Below are the code and all the weights of a small trained network. Each question names an input and a class and asks about switching units off, where a switched-off unit gives its printed mean instead of its output.

import numpy as np


def w(rows, s, z=0):
    codes = np.array(rows[::2]) - 128.0
    scale = np.full(codes.shape[1], s)
    scale[-1] = z or s
    return codes * scale


def f(y):
    return y / 2 * (1 + np.tanh(0.7978845608 * (y + 0.044715 * y**3)))


def log_softmax(a):
    a = a - a.max(-1, keepdims=True)
    return a - np.log(np.exp(a).sum(-1, keepdims=True))


def net(x, mask):
    res = np.array(x, float).reshape(1, 6) / 4 @ E
    y = f(res @ A[0][:, :-1].T + A[0][:, -1])
    res = res + np.where(mask, y, B[0][:, -1]) @ B[0][:, :-1]
    return log_softmax(res[-1] @ U[:, :-1].T + U[:, -1])


A, B = {}, {}
E = w([
[108,175,117,71,191,160],'x0',
[204,212,208,91,86,23],'x1',
[98,152,78,244,54,126],'x2',
[208,65,131,120,226,70],'x3',
[104,225,130,177,217,214],'x4',
[203,123,2,63,113,203],'x5',
],0.0064)
A[0] = w([
[88,124,157,162,84,100,121],'n0',
[194,94,120,78,135,127,200],'n1',
[148,146,173,101,184,62,254],'n2',
[119,178,103,177,48,114,181],'n3',
[114,76,53,157,141,151,239],'n4',
[151,102,61,112,117,152,191],'n5',
[102,119,120,19,93,122,170],'n6',
[116,152,144,148,186,183,195],'n7',
[122,181,100,244,80,125,233],'n8',
[191,185,127,168,120,129,110],'n9',
[142,184,73,155,102,197,181],'n10',
[163,116,149,92,141,103,142],'n11',
[121,98,97,178,169,168,149],'n12',
[129,205,122,188,81,145,139],'n13',
[115,44,125,171,202,123,248],'n14',
[95,83,168,111,80,123,138],'n15',
[190,95,114,83,113,39,152],'n16',
[81,97,173,146,71,79,183],'n17',
[62,159,197,125,164,174,165],'n18',
[66,162,107,108,140,138,138],'n19',
[118,159,98,37,133,132,214],'n20',
[139,151,112,103,87,184,135],'n21',
[88,111,178,170,21,82,173],'n22',
],0.011,0.0035)
B[0] = w([
[130,193,88,184,180,84,172],'n0',
[173,33,131,103,133,103,208],'n1',
[174,147,179,78,152,94,217],'n2',
[86,157,32,143,89,82,215],'n3',
[141,92,110,188,148,161,236],'n4',
[140,32,119,140,105,156,213],'n5',
[169,83,138,104,76,158,202],'n6',
[69,159,194,137,202,216,210],'n7',
[58,156,110,160,117,112,255],'n8',
[130,147,58,65,101,119,154],'n9',
[45,110,56,151,88,168,239],'n10',
[226,124,93,58,121,113,167],'n11',
[127,102,163,205,127,155,196],'n12',
[20,160,50,118,78,126,205],'n13',
[189,114,138,187,180,140,228],'n14',
[174,139,121,138,117,89,161],'n15',
[181,96,160,132,91,58,221],'n16',
[170,178,137,221,148,55,197],'n17',
[97,214,184,115,180,173,205],'n18',
[113,160,131,82,126,164,172],'n19',
[141,133,128,2,116,164,216],'n20',
[96,117,55,73,94,160,188],'n21',
[166,214,107,205,151,40,225],'n22',
],0.0073,0.0082)
U = w([
[154,45,157,224,159,197,167],'0',
[165,147,128,84,195,58,137],'1',
[146,218,131,212,110,41,155],'2',
[88,254,214,117,186,245,125],'3',
[131,46,107,67,58,193,192],'4',
[225,33,163,95,25,30,126],'5',
[90,140,138,111,104,78,4],'6',
[55,168,81,141,37,156,86],'7',
],0.0085,0.0037)

Each question gives the input, the list of numbers given to net, and the class t.
The units are the neurons (one row each of A and B). Each row of codes is followed by its name. A weight is (code - 128) times the scale printed after its matrix; where a second scale follows, it is the last column's (A, B and U).
mask holds one flag per neuron, in row order. A switched-off neuron (its flag False) gives its mean, the last column of its row in B, instead of its output. The means were averaged over made-up inputs and are rounded, as every weight is.
A unit's drop is (log p(t) with every unit on - log p(t) with that unit switched off) / (log p(t) with every unit on - log p(t) with every unit switched off).
The circuit of an input: a set's keep is (log p(t) with only the set's units on - log p(t) with every unit switched off) / (log p(t) with every unit on - log p(t) with every unit switched off). Starting from the 12 units with the biggest drops (on a tie, the unit counted first), units are removed one at a time, each time the one whose removal leaves the highest keep (on an exact tie, the one counted first), for as long as the keep stays at least 0.8.
circuit, biggest first: the units of the circuit, biggest drop first
most important unit: the unit with the biggest drop
k most important neurons: the k neurons with the biggest drops, biggest first
drop when u is switched off: that unit's drop, to one decimal
input [-7,6,-2,-4,-5,0], class 2: circuit, biggest first	n22
input [8,-5,6,6,1,-7], class 3: circuit, biggest first	n18, n7
input [-5,6,-1,-3,8,0], class 7: circuit, biggest first	n13, n9
input [-7,-6,3,0,4,-4], class 2: circuit, biggest first	n22, n5, n0
input [-1,0,-7,8,7,-1], class 3: 2 most important neurons	n7, n18
input [-8,-3,7,4,6,4], class 7: 4 most important neurons	n8, n13, n10, n3
input [8,-6,8,4,3,8], class 0: 2 most important neurons	n4, n12
input [-4,-3,-4,-3,1,-5], class 3: 4 most important neurons	n18, n16, n3, n1
input [-8,-5,-4,1,-5,4], class 5: circuit, biggest first	n7, n16
input [7,-4,-3,-5,3,6], class 4: circuit, biggest first	n5, n20
input [-5,6,-5,-1,-6,-7], class 2: 2 most important neurons	n22, n17
input [5,-8,-5,-7,-7,-7], class 3: 3 most important neurons	n18, n16, n3
input [-8,-7,2,-1,7,-6], class 3: 2 most important neurons	n18, n7
input [2,8,-7,6,1,-6], class 5: most important unit	n16
input [-5,-4,5,2,-3,-1], class 2: drop when n20 is switched off	0.0
input [4,3,-5,-6,-6,6], class 5: drop when n16 is switched off	0.4
input [1,6,-4,2,5,6], class 5: drop when n18 is switched off	0.1
